Here are made-up nodes, facts about them, and rows of numbers that follow some of those facts. Name the node behind each unnamed row.

Some facts about the nodes:
dezetru	trafafun	petruk; gudrasal	trafafun	stobrek; fiflol	trafafun	gremik; greflis	trafafun	gremik; dekla	trafafun	gremik; flimik	trafafun	bidrum
reskun	trafafun	rozun; brabuke	trafafun	trakadu; trakadu	trafafun	fiflol; visten	trafafun	plugretris; sezutran	trafafun	stobrek; feflumo	trafafun	bidrum
varadon	trafafun	fistul; bresta	trafafun	gremik; tofla	trafafun	gaplol; steklur	trafafun	stobrek; giplesal	trafafun	greflis; midigil	trafafun	petruk
gragrur	trafafun	budon; stabril	trafafun	fetas; brubo	trafafun	fistul; fegan	trafafun	zalim; bribam	trafafun	flezom; kevas	trafafun	fetas
tinil	trafafun	trogrul; flostibir	trafafun	budon; pokan	trafafun	budon; traklos	trafafun	gaplol; skonul	trafafun	zuskan; druflom	trafafun	gremik
biri	trafafun	petruk; kuloge	trafafun	gremik; zuklim	trafafun	budon; zadimon	trafafun	stobrek; fipla	trafafun	gremik; loske	trafafun	stobrek
pidil	trafafun	fetas; plufe	trafafun	gaplol; pavum	trafafun	budon; zuguk	trafafun	rozun; truzen	trafafun	fiflol; zigrubro	trafafun	daflim
zisosul	trafafun	budon; fezil	stanavol	lupeklu; badru	stanavol	gudrasal; desteri	stanavol	flobro; ditrom	stanavol	brofla; gudrasal	stanavol	nirim
tuma	stanavol	plibabi; riplor	stanavol	sosak; zibos	stanavol	reskun; moze	stanavol	skestan; gremik	stanavol	futru; nenistek	stanavol	trubun
greflis	stanavol	magri; flimik	stanavol	feras; brobrel	stanavol	sezutran; dagru	stanavol	bokli; sosak	stanavol	brobrel; fetas	stanavol	zigrubro
brofla	stanavol	stima; reskun	stanavol	stiklem; brabuke	stanavol	pidil; mugre	stanavol	steklur; stelum	stanavol	zisosul; trakadu	stanavol	katatror
gotrer	stanavol	plirir; klusku	stanavol	badru; gropin	stanavol	gredradil; grafom	stanavol	zuskan; bopliplen	stanavol	potrik; togrok	stanavol	sotas
trubun	stanavol	mastam; fluvi	stanavol	skeflor; visten	stanavol	fiflol; bokli	stanavol	midigil; sezutran	stanavol	peflol; saflu	stanavol	siklel
feflumo	stanavol	gragrur; feras	stanavol	skinen; lupeklu	stanavol	pesa; varadon	stanavol	gedru; bresta	stanavol	gremik; tofla	stanavol	staploplis
napar	stanavol	saflu; pobam	stanavol	kevas; steklur	stanavol	togrok; skeskas	stanavol	bodar; giplesal	stanavol	pludal; budon	stanavol	gosik
midigil	stanavol	brobra; stobrek	stanavol	truzen; gragrur	stanavol	tofla; daflim	stanavol	flimik; stabril	stanavol	migro; grobam	stanavol	bopliplen
plezin	stanavol	flapi; brubo	stanavol	tromu; bagok	stanavol	fistul; nirim	stanavol	skeskas; fegan	stanavol	zuklim; bribam	stanavol	stabril
kevas	stanavol	gropin; tinil	stanavol	grafom; tufo	stanavol	gabredram; deka	stanavol	nudrun; potrik	stanavol	kaplun; flostibir	stanavol	skopus
skopus	stanavol	ladrube; stima	stanavol	tufo; pludal	stanavol	klusku; pokan	stanavol	feflumo; mura	stanavol	trakadu; mastam	stanavol	zuguk
skizus	stanavol	klotru; fistul	stanavol	nenistek; kaplun	stanavol	plezin; nudrun	stanavol	storegru; traklos	stanavol	moze; skonul	stanavol	stelum
druflom	stanavol	daflim; grelan	stanavol	dekla; biri	stanavol	mupitar; zuklim	stanavol	trogrul; petruk	stanavol	drerok; zadimon	stanavol	loske
gatom	stanavol	bribam; gidum	stanavol	zibos; plirir	stanavol	stobrek; tromu	stanavol	toper; fipla	stanavol	brubo; klotru	stanavol	pedre
tiril	stanavol	plufe; roflol	stanavol	petruk; loske	stanavol	flostibir; skeflor	stanavol	grobam; toper	stanavol	nopur; tafa	stanavol	bresta
pidil	stanavol	napar; bipu	stanavol	fipla; grosele	stanavol	brabuke; storegru	stanavol	zadimon; plufe	stanavol	gatom; pavum	stanavol	desteri
stiklem	stanavol	grelan; zuguk	stanavol	dezetru; flotral	stanavol	fetos; trikar	stanavol	geskan; zuskan	stanavol	kuloge; gedru	stanavol	figru
truzen	stanavol	floplol; zigrubro	stanavol	trikar; dafir	stanavol	ditrom; gredradil	stanavol	pokan; mupitar	stanavol	mugre; skinen	stanavol	tuma
nopur	stanavol	visten; skestan	stanavol	dafir; peflol	stanavol	gotrer; plibabi	stanavol	budon; flobro	stanavol	gidum; pubrupem	stanavol	tiril
klidriskom	stanavol	skizus; fetos	stanavol	roflol; sotas	stanavol	skonul; drerok	stanavol	fetas; fezil	vibro	brofla; geskan	vibro	bidrum
badru	vibro	flezom; brobra	vibro	skinen; dezetru	vibro	fetas; desteri	vibro	gaplol; ditrom	vibro	zalim; gudrasal	vibro	flezom
tuma	vibro	plugretris; fiflol	vibro	flotral; riplor	vibro	petruk; zibos	vibro	gaplol; moze	vibro	zalim; ladrube	vibro	roflol
gremik	vibro	budon; nenistek	vibro	fetas; greflis	vibro	nirim; dekla	vibro	gaplol; flimik	vibro	plugretris; brobrel	vibro	petruk
dagru	vibro	skinen; pedre	vibro	plibabi; sosak	vibro	petruk; futru	vibro	budon; fetas	vibro	bidrum; brofla	vibro	zalim
reskun	vibro	gaplol; brabuke	vibro	geskan; flapi	vibro	daflim; mugre	vibro	trikar; stelum	vibro	trikar; trakadu	vibro	moze
gotrer	vibro	petruk; klusku	vibro	flezom; gropin	vibro	klusku; grafom	vibro	gidum; bopliplen	vibro	daflim; togrok	vibro	trikar
trubun	vibro	fetas; fluvi	vibro	daflim; visten	vibro	flotral; bokli	vibro	skinen; sezutran	vibro	petruk; saflu	vibro	geskan
feflumo	vibro	klusku; feras	vibro	plugretris; bodar	vibro	flezom; lupeklu	vibro	brofla; varadon	vibro	badru; bresta	vibro	budon
tofla	vibro	klusku; napar	vibro	geskan; pobam	vibro	klusku; steklur	vibro	trikar; skeskas	vibro	flezom; giplesal	vibro	flezom
budon	vibro	plugretris; midigil	vibro	skinen; stobrek	vibro	petruk; gragrur	vibro	klusku; daflim	vibro	plugretris; stabril	vibro	rozun
trogrul	vibro	dafir; grobam	vibro	daflim; plezin	vibro	daflim; brubo	vibro	flotral; bagok	vibro	fetas; nirim	vibro	flezom
magri	vibro	nirim; fegan	vibro	dafir; bribam	vibro	rozun; kevas	vibro	klusku; floplol	vibro	petruk; tinil	vibro	gidum
tufo	vibro	zalim; deka	vibro	roflol; potrik	vibro	daflim; flostibir	vibro	roflol; skopus	vibro	roflol; stima	vibro	zalim
pludal	vibro	flezom; pokan	vibro	klusku; mura	vibro	moze; mastam	vibro	fetas; skizus	vibro	plibabi; fistul	vibro	fetas
kaplun	vibro	daflim; pesa	vibro	brofla; nudrun	vibro	roflol; gabredram	vibro	zalim; traklos	vibro	zalim; skonul	vibro	trikar
druflom	vibro	plugretris; grelan	vibro	gaplol; biri	vibro	trikar; kuloge	vibro	gidum; zuklim	vibro	dafir; petruk	vibro	bidrum
zadimon	vibro	roflol; gatom	vibro	rozun; gidum	vibro	gaplol; plirir	vibro	petruk; tromu	vibro	flotral; fipla	vibro	flotral
klotru	vibro	plibabi; tiril	vibro	rozun; roflol	vibro	bidrum; loske	vibro	roflol; skeflor	vibro	daflim; toper	vibro	flotral
tafa	vibro	budon; staploplis	vibro	klusku; pidil	vibro	geskan; figru	vibro	badru; bipu	vibro	flotral; migro	vibro	rozun
grosele	vibro	geskan; katatror	vibro	moze; storegru	vibro	roflol; plufe	vibro	rozun; pavum	vibro	gaplol; stiklem	vibro	gaplol
zuguk	vibro	fetas; flotral	vibro	bidrum; trikar	vibro	bidrum; zuskan	vibro	gidum; gedru	vibro	badru; siklel	vibro	geskan
truzen	vibro	petruk; gosik	vibro	plugretris; zigrubro	vibro	bidrum; dafir	vibro	zalim; gredradil	vibro	klusku; mupitar	vibro	trikar
skinen	vibro	plugretris; nopur	vibro	flotral; skestan	vibro	zalim; peflol	vibro	petruk; plibabi	vibro	plugretris; zisosul	vibro	trikar
flobro	vibro	gaplol; pubrupem	vibro	rozun; klidriskom	vibro	plibabi; fetos	vibro	bidrum; sotas	vibro	trikar; drerok	vibro	bidrum

Known rows:
[13 -5  0 -1  0 -8  1  4  4 -5  9  2 -2 -6 -2  0 -5 -2  5  2 -5 -1 -1 -4
 -9  3]: kaplun
[ 8 -3  1  3  2 -9 -1 -1 -1 -1  1  0 -1 -3  7 -5  1  1 -3 -3  1 -2 -2 -2
 -5  0]: ditrom
[ 2 -2  1  2  3 -1  3 -2 -2  2 -4 -2  2  4  7  0  9  3 -4 -5  6  1 -2  7
 -1 -5]: pesa
[-15   4  -3   0   2   1   8  -4  -3   5  -9  -6   6  13  -4   4  10  -4
   1  -3   6   4  -1  12  15  -7]: bipu
[-7  5  2  0 -2 -7  5 -3  1 11 -6  2  4  8  1  6 -3  0  0 -4  6  2 -4  9
  6 -5]: gedru
[ -1   5   1  -4  -5 -10   1   5   5  -4  -3  -7  -2  12  -7  -2   9  -4
  -2 -10   1   4  -9   5  -9  -9]: zuskan
[ 5 -2  1 -1  0 -3  4  2  2 -1  3  0  1  0 -2  3  0 -2  2 -1  0  2 -1  4
 -3 -2]: feras
[  3  -1  -4   4   1 -10  -3   2  -1  -4   5  -2  -3  -4  -2  -7  -4  -3
   2   1  -6  -3   1 -10   0   6]: siklel
[ 17  -2   1   5  -5 -28 -10   4   4   2  13   8  -8 -16   5  -8 -22   2
   0   2 -11  -9  -2 -22 -10  12]: staploplis
[-11   3  -3   2   1  -1   5  -2  -3   3  -7  -5   4   9  -4   2   8  -4
   1  -2   3   3  -1   8  10  -4]: nudrun
[-12   2  -2   2   5   5   4  -6  -1   4  -7  -4   6  14  -7  -2   3   1
   3  -5   3   2  -1   7   3  -3]: sosak
[ 11   8   1  18  -2 -67  -6  -1   5 -22  -7   2  -9   4 -11  -9  -5 -21
 -14  -7 -30 -10  11  14 -30  11]: fetas
[  6 -13   2  -9  -5  29 -25  -9   1 -15  11  -3 -11  -7   4 -11 -29   5
  -1   9   8  -6  21 -22  -1  19]: truzen
[  7   1   4  -5  13 -31   0  21  38 -10  -2  -8 -22 -13  -2   8  21  25
   7   0 -37 -14  -5 -14  -7  48]: budon
[ 3 -1  2  2  2 -3  3 -3 -2  3 -5 -2  2  3  7  0  9  2 -5 -4  5  1 -2  8
 -1 -6]: katatror
[ 0  0 -3  4  1 -8 -1  1 -1 -2  2 -3 -1 -1 -2 -4  0 -3  1  0 -3 -1  0 -5
  1  2]: drerok
[ 8 -1  2  3  2 -2  3  1  1 -7  6  6 -3 -1  0  5 -1 -1  5  1 -5 -2  0  0
 -8 -4]: skinen
[ -3   0  -3 -11   2  67  -6  13 -21  20   2  12  12 -19 -20  -4   9  -2
 -20  -1 -13 -18  -3  -2  -1  -4]: sezutran

Which node is each row?
No name comes twice in this set of rows, the named rows included.
[-17  -4   1 -12  -5  38  -7 -12  -4  -2  -8  -8   1  10   2   7  -6  -2
  -3   5  22   6  16   8  19   1] -> brabuke
[ -3   2   2 -10   7  -6  -6   0  18  14  -6   7  -4 -31  15   2   0  31
   8  18 -23  -3  -4 -15  -9  46] -> gragrur
[-10   1  -2  -9  11   4  -3   1  13   4  -9  -2  -2 -27   9   0  15  27
  10  20 -24   1   0 -12  -3  43] -> flostibir
[-1  5  3  5 -1 -7  1 -3  0  4 -1  7 -2  2  3  5 -5  2  1 -1 -1 -4 -3  0
  0 -6] -> badru
[ 10  -1   1   3  -3 -19  -5   2   3   3   7   5  -5  -9   3  -5 -13   1
   0   0  -7  -5  -2 -13  -7   5] -> skeskas
[ 1 -1  0 -1  1  5  6 -5 -5  3  1  5  8 -1  2  3 -1 -1  5  4  3  7 -1  8
 -5 -6] -> flimik
[-11   5   2 -12   7  -1  -1  -1  17  16 -11   4  -1 -26  14   7   5  30
   8  17 -18   0  -4  -7  -3  42] -> pokan
[11 -2  3  7  4 -7 -2 -1 -2 -7  5  5 -6 -6 10 -3  2  3 -3 -1 -5 -5  0 -5
 -9 -4] -> brofla
[ 17  -6   0   0  -1 -11  -1   7   4  -7  12   3  -3 -10  -1  -2  -8  -1
   4   3  -7  -2   1  -8 -11   6] -> plezin
[ -1   6   3  -1  -3   3  -2   0  -1  -7   0   2  -3   4   0   0   6  -1
   1  -1  -3   2  -6  -1 -12 -12] -> gidum
[ 33   1   0  22 -10  -1 -10 -19  -7  16  10   9   0  -6   1   7 -10  23
  12   8   7   4  -6 -40   7  -1] -> tofla
[-8  4 -1  6  3  1  4 -2 -4 -3 -4  0  0  8 -2  4  6 -2  2  0 -1 -1  0  3
  8 -7] -> roflol
[  4  -1   2   4   3 -15   4   2   4   1  -4  -6  -2  11   2   0  11  -1
  -6 -11   4  -1  -4   8   2  -5] -> trogrul

Now the same nodes, written a new way:
Known rows:
[  3 -10  -6   2   8  -6   4   8   5   9   1   6  -9  10   9  11 -16   1
  -8   7   0   5  -2   9 -13   3   7   6  -8   1]: futru
[  0  -5 -16   8  12  -1   4  13 -15  15   5   3  -8   7  -9   4 -16   2
 -17  14   3   8 -10   9  -3   1  -3  -5   4   1]: fetas
[  1   0 -15   5   0  -3   5   8  -4  15  -1  -1  -8   9   3   7 -13   2
  -7  12   4   0  -2   7  -9   5   2   5  -1   8]: drerok
[  1   0 -16   7   0  -4   6   9  -5  17   1  -2  -6   7   1   4 -13   3
  -7  13   5   0  -3   9 -11   6   4   5   1   8]: togrok
[  3  -9 -11   2  11  -7   4   7   3  14  -2   4 -12  14   7  11 -18  -1
 -11   7  -2   5  -1   9  -9   1   5   6   1   1]: potrik
[  1  -8 -12  -1  13  -6   4   4   0  15  -3   3  -9  11   6   9 -24  -8
 -12   8  -3   5   1  10  -9   1   4   2   9   0]: kaplun
[ -2   1 -10   6  -2  -4   4  12   2   7   5   4  -1  -4   0   5 -10   1
  -7  10   4   5  -3   7 -16   6   3   4  -8   7]: roflol
[ -1   1 -10   7  -2  -4   3  12   2   7   5   3   0  -3  -1   4  -9   1
  -7  10   5   5  -4   7 -16   6   3   4  -9   7]: storegru
[  4  -7  -1   4   4  -5   7  11   4   4   9  20  -3   1   5  10 -15  -4
 -14  -8  -5  13  -4  11 -19  -8  -7   6  -4   6]: klidriskom
[-11  -1  -8  -8   3  -5   1   4  -7  15  -3  -3 -11   2  13  10 -28   1
   2   9   0  -2  -4   9 -10   4   3  -5  11 -14]: grelan
[  0  -2 -12   6  -2  -2   5  10  -2  11   3   1  -5   5   4   5 -11   4
  -6  13   6   1  -4   7 -14   7   4   5  -9   8]: napar
[-12   1 -10  -9  -1  -1   0   5 -17  17   0   1  -5   4   4   9 -42   9
   6   7   2  -4 -12   4  -6   8   3   5   8  -7]: floplol
[ -4  -4   0   3   0  -2   4   9  -2  10   4   6  -1  -1   7  12 -13   3
  -6   7   0   3   2   4  -8   6   0   0   2   5]: zalim
[ 21  24  32  -2  20   9  17 -21  32  -3  15  30  -4  10 -19 -16  -9  -7
 -13   2 -13  -9 -30 -17  13 -38 -28  19  -7   7]: druflom
[ -1   7 -11   9  -4  -9   5  14   3   8   6   7   3  -4  -6   6  -8   4
  -8   1  -1   8  -4   7 -13  -2   0   5  -4   7]: mupitar
[ -7  -8  -5  -9  12  -8   3   1  -7  16   0   4  -7   6   8  10 -41  -1
  -1   6  -4   5  -8  11  -7   2   8   0  13 -13]: flapi
[ -4  -3   4   5  -3  -2   2  11   4   6   5   6   3  -5   8  12  -6   3
  -6  10   1   3   5   2 -10  10   3   1  -5   8]: pesa
[ -1  -1 -14   1   4  -4   3   8   3  11  -4  -2 -15  10  12  11  -6   0
  -7   9   2  -2   3   8 -12   3   2   1  -2   1]: zibos

Rows to name:
No name comes twice in this set of rows, the named rows included.
[  2  -1  -1   4  -4  -3   8  12   1   3   9  16  -3  -3   6  10  -8  -3
 -11  -4  -1  10   0   7 -18  -5 -10   3  -5   8] -> pubrupem
[  6   2  20  13  29  13   2   6   6   0  20  18   2   4 -16   0  11  14
 -11  -1  -8   5 -27  -9  18 -15 -18  -4  -6  -1] -> trakadu
[  4  -7  -3  10  37  15   2   4 -19  10  17   5  -7   8 -18  -9 -10   6
 -11  11   2   7 -37   3  12  -7 -14 -13   8 -10] -> dezetru
[ -1  -4  -3   4   0  -2   4   8  -2  14   0   1  -5   7  10  13 -11   3
  -8  12   1  -1   5   4  -5   8   3   3   2   8] -> ditrom
[ 11  31  27  -8  22  11  14 -30  15  11  10  13  -3  11 -28 -25 -30   2
  -1  23  -8 -20 -42 -21  29 -29 -18  14   6  -8] -> fiflol
[  6 -11   6  12  36  11   0  11  -2  -2  19  11  -9   8 -12  -1  11  13
 -14   6  -1  10 -30  -1   6  -8 -13 -11 -14 -10] -> plufe
[-18  16   6  15  54  35 -14 -24 -18  11  22 -14  15   3  30 -13  12  11
  15   8   3  -5 -59  -9 -13  13  13  18  34 -21] -> zisosul
[ -5  -3 -10  -4   5  -3   3   3  -7  14  -2   0  -7   2   8   8 -25  -7
  -5  13   1   3   2   8  -9   6   2  -3  13  -3] -> migro
[ -1  -4  -6   2   5  -4   3  10  -2   8   4   6  -7   3   4  10 -12   2
  -8   7   0   6  -2   7  -9   1  -2  -2  -1   0] -> rozun
[ -3  -3 -11  -6   5  -5   5   0 -11  11   0  -1  -9   6   7  10 -26  -9
  -5  15   1   6   6   2  -8   9  -1  -3  12  -3] -> skeskas
[ -5  16  10  23  52  40 -10 -14   2  -7  25   2   8   0  36  -9  49  -3
  -3  -8   0   0 -45  -9 -28   0  -7  18  16  -5] -> pavum
[ -4   7 -12   2  -1  -7   2  15  12   4   0   5 -10  -1   7  13   1   2
  -8  -3  -3   4   3   7 -17  -5  -3   0  -7  -3] -> grafom
[ 18  28  27  -2  24   4  13 -20  39   0  10  24  -4  13 -24 -13  -7  -2
 -12   5 -16  -9 -28 -20  19 -35 -18  20  -7   2] -> bresta
[-11  18  17  26  51  37 -14 -13   4  -3  26  -1  19  -2  28  -2  47   6
  -1  -1  -3  -1 -39 -17 -14   9   2  19  21  -1] -> zuklim
[-12   0  -8  -6  -1  -5   2   3 -16  19   1  -1  -2   2   5   7 -39   9
   7   9   2   0 -12   8  -7   6   7   2  10 -10] -> geskan

Now the same nodes, written a new way:
Some rows with their names:
[  7  24  21  13   9  -7   5 -15  14   0  13 -11  -7  -7]: skeskas
[ -9 -40 -35 -24   7 -39  -9  19 -19 -33  -4 -10  16 -49]: midigil
[-68 -14  14   8   1 -22 -38  14   4 -15  15  -3 -30  32]: fipla
[  1   5  11   5   5  16  12   1 -17  -5  22 -18  -3  15]: desteri
[  2   6   4   8   6   5  16   3  -2  -1  19 -15   5  17]: pludal
[-12  47 -43  16  41  34 -23  32   2 -15 -16  16 -40 -30]: stabril
[-32  30  20 -26 -23 -25  29  47 -30  39 -49 -50  -5  21]: traklos
[-38 -19  -8  10 -59  53   3  -4  36  14 -14 -28   7 -47]: sezutran
[19 17 24 15  1  0 -2 -2  2 -4  9 -8 -9 -2]: tuma
[19  9 17 14 -1  3  2  8 -2 -6 10 -7  0  7]: bopliplen
[ 12  10  11   1   0   7  -2  -2   5  -4  19 -19 -11  11]: napar
[-33  63  41 -23 -10 -42  11  12  -4  42 -55 -40   0 -14]: tofla
[-17   7 -14 -11   3   1 -14  21  -3  -7 -12 -27  -9  -6]: brubo
[-21 -10 -15   9   1  -1   9  30 -11   2  -8 -23 -14   0]: fegan
[  9   5   6  14   0   1  20   9  -3  -1  19 -16 -17  10]: trogrul
[  9   3   9  16   0   1  20   8  -3  -2  17 -18 -18  12]: katatror
[-67  11  44  20   9 -34 -44 -15   7  -7  10  13 -47 -12]: dekla
[-10  43  45 -21 -15 -12  29  -1 -32  25 -26 -33  -4  27]: gaplol

Which node is each row?
No name comes twice in this set of rows, the named rows included.
[ 22  26  34  19   3  -9  -9 -12  10  -3   7  -3 -16 -17] -> gosik
[  9  10  15   9   5   5   8  -2  -2  -2  18 -14 -10   6] -> gatom
[ 15  22  19   3   2   0  -9 -13  15  -8  16 -21 -19  -1] -> skopus
[-35  -2 -13   4   8  -3  -1  21  -5  -2  -7 -18   2   4] -> giplesal
[ 16  21  25  20   3 -10   7 -12  11   2  15 -12 -30 -13] -> tufo
[ -3   2  21  18 -52  45   5 -32  48  12  11 -19  -2 -43] -> stobrek
[-29  -1  -9  -3   8  16  -1  19 -26  -4  -3 -22  -3  -1] -> tinil
[-29   1 -20  -3   7  -1   5  25  -9  -1 -13 -23   6  -2] -> varadon
[  6  17  20  10   7   7   5 -11  -9  -5  18 -14 -12   0] -> zibos
[ 15  17  21  19   3  -9   8  -6   8   0  16 -13 -28  -8] -> stima
[-83 -16  12  15   7 -30 -25  18   2  -7  15   8 -21  33] -> greflis
[  4  23  17  15   8  -6   9 -12   9  -3  15 -12  -4  -2] -> nirim

